Below are the code and all the weights of a small trained network. Each question names an input and a class and asks about switching units off, where a switched-off unit gives its printed mean instead of its output.

import numpy as np


def w(rows, s, z=0):
    codes = np.array(rows[::2]) - 128.0
    scale = np.full(codes.shape[1], s)
    scale[-1] = z or s
    return codes * scale


def f(y):
    return y / 2 * (1 + np.tanh(0.7978845608 * (y + 0.044715 * y**3)))


def log_softmax(a):
    a = a - a.max(-1, keepdims=True)
    return a - np.log(np.exp(a).sum(-1, keepdims=True))


def net(x, mask):
    res = np.array(x, float).reshape(1, 8) / 4 @ E
    y = f(res @ A[0][:, :-1].T + A[0][:, -1])
    res = res + np.where(mask, y, B[0][:, -1]) @ B[0][:, :-1]
    return log_softmax(res[-1] @ U[:, :-1].T + U[:, -1])


A, B = {}, {}
E = w([
[127,130,126,127,129,127,127,128],'x0',
[118,136,189,179,175,144,148,183],'x1',
[130,125,127,126,124,127,127,131],'x2',
[115,146,99,188,69,98,160,126],'x3',
[110,205,90,108,116,105,71,162],'x4',
[246,150,96,165,141,113,130,122],'x5',
[163,166,162,83,103,87,179,120],'x6',
[129,127,127,128,123,128,128,129],'x7',
],0.013)
A[0] = w([
[106,127,71,176,137,187,57,123,36],'neuron 0',
[104,254,92,125,175,158,84,97,60],'neuron 1',
[97,128,58,198,50,126,230,134,86],'neuron 2',
[142,174,125,86,203,190,128,117,110],'neuron 3',
[222,121,145,144,185,94,109,123,84],'neuron 4',
[161,201,150,99,72,146,153,101,69],'neuron 5',
[123,236,78,85,96,169,89,214,118],'neuron 6',
[178,164,74,159,117,139,157,132,130],'neuron 7',
[195,162,69,155,158,162,118,105,92],'neuron 8',
[146,165,93,68,107,130,146,89,77],'neuron 9',
[151,62,96,97,75,123,76,1,135],'neuron 10',
[189,79,154,39,163,172,87,124,121],'neuron 11',
[147,168,161,72,119,99,189,138,2],'neuron 12',
[128,71,92,184,138,179,67,101,42],'neuron 13',
[114,122,72,89,135,79,107,58,107],'neuron 14',
],0.0093,0.004)
B[0] = w([
[186,58,175,61,76,89,98,163,189],'neuron 0',
[182,105,111,135,126,108,184,71,204],'neuron 1',
[161,197,100,110,121,171,47,76,227],'neuron 2',
[132,133,81,194,84,141,43,145,174],'neuron 3',
[49,131,88,69,168,76,165,110,199],'neuron 4',
[134,58,118,112,72,158,120,145,176],'neuron 5',
[152,144,195,124,189,213,188,121,254],'neuron 6',
[64,132,98,128,120,140,104,113,195],'neuron 7',
[70,127,121,63,141,109,146,138,198],'neuron 8',
[157,96,142,143,147,131,103,166,179],'neuron 9',
[115,99,100,201,185,135,156,140,249],'neuron 10',
[129,171,128,155,115,209,44,96,219],'neuron 11',
[142,58,178,155,2,65,91,193,174],'neuron 12',
[165,73,180,86,31,76,157,139,185],'neuron 13',
[108,119,62,155,203,70,156,181,193],'neuron 14',
],0.0095,0.008)
U = w([
[203,70,132,98,45,73,103,197,61],'0',
[151,180,83,150,96,165,30,92,89],'1',
[115,123,100,124,119,146,141,137,255],'2',
[187,96,132,115,147,190,220,80,102],'3',
[2,137,96,24,131,93,132,133,63],'4',
[128,121,102,237,166,85,133,222,142],'5',
[138,128,111,150,129,111,113,148,187],'6',
],0.011,0.007)

Each question gives the input, the list of numbers given to net, and the class t.
The units are the neurons (one row each of A and B). Each row of codes is followed by its name. A weight is (code - 128) times the scale printed after its matrix; where a second scale follows, it is the last column's (A, B and U).
mask holds one flag per neuron, in row order. A switched-off neuron (its flag False) gives its mean, the last column of its row in B, instead of its output. The means were averaged over made-up inputs and are rounded, as every weight is.
A unit's drop is (log p(t) with every unit on - log p(t) with that unit switched off) / (log p(t) with every unit on - log p(t) with every unit switched off).
The circuit of an input: a set's keep is (log p(t) with only the set's units on - log p(t) with every unit switched off) / (log p(t) with every unit on - log p(t) with every unit switched off). Starting from the 12 units with the biggest drops (on a tie, the unit counted first), units are removed one at a time, each time the one whose removal leaves the highest keep (on an exact tie, the one counted first), for as long as the keep stays at least 0.8.
circuit, biggest first: the units of the circuit, biggest drop first
unit that matters most: the unit with the biggest drop
k most important neurons: the k neurons with the biggest drops, biggest first
drop of u: that unit's drop, to one decimal
input [-7,-6,-4,-7,-6,-8,-8,7], class 0: unit that matters most -> neuron 13
input [8,-7,2,-7,7,-3,-5,-5], class 2: 2 most important neurons -> [neuron 14; neuron 6]
input [-5,-5,3,7,8,-5,-2,-5], class 3: circuit, biggest first -> [neuron 6; neuron 1]
input [1,-3,1,-1,-2,8,6,2], class 4: 2 most important neurons -> [neuron 4; neuron 8]
input [4,3,-8,-8,0,-5,8,5], class 0: 2 most important neurons -> [neuron 12; neuron 2]
input [2,-1,-2,-5,-4,-5,-2,2], class 1: circuit, biggest first -> [neuron 11; neuron 4]
input [-1,1,1,-8,8,-8,0,-1], class 1: 2 most important neurons -> [neuron 3; neuron 11]
input [4,3,3,3,3,8,2,8], class 4: circuit, biggest first -> [neuron 4; neuron 8]
input [0,-7,5,3,-7,8,-5,0], class 4: 4 most important neurons -> [neuron 8; neuron 4; neuron 7; neuron 6]
input [4,-4,-3,1,-5,2,6,7], class 0: 2 most important neurons -> [neuron 12; neuron 6]
input [-7,0,-2,-7,0,-6,-7,6], class 0: 3 most important neurons -> [neuron 13; neuron 0; neuron 2]
input [0,5,-4,-7,-1,-6,2,8], class 1: 3 most important neurons -> [neuron 11; neuron 3; neuron 4]
input [4,6,0,-3,-3,8,-7,3], class 4: 2 most important neurons -> [neuron 4; neuron 8]
input [8,3,-5,-7,-5,6,-2,0], class 2: unit that matters most -> neuron 4
input [2,-1,2,8,2,-8,-7,7], class 1: 4 most important neurons -> [neuron 2; neuron 4; neuron 8; neuron 12]
input [7,-1,-6,-2,1,1,-7,3], class 0: 2 most important neurons -> [neuron 0; neuron 13]
input [4,-6,1,-1,1,7,-6,-1], class 4: circuit, biggest first -> [neuron 8; neuron 4]
input [8,-2,-3,-6,5,-7,-5,-5], class 2: circuit, biggest first -> [neuron 6; neuron 1; neuron 4]
input [-8,-3,-4,3,5,5,-4,5], class 2: circuit, biggest first -> [neuron 8; neuron 6]
input [5,-7,2,-4,-3,0,-8,5], class 0: circuit, biggest first -> [neuron 13]
input [3,-7,-4,3,-1,4,3,8], class 5: circuit, biggest first -> [neuron 10; neuron 14]
input [-7,3,2,4,6,4,-1,8], class 2: drop of neuron 8 -> 0.2
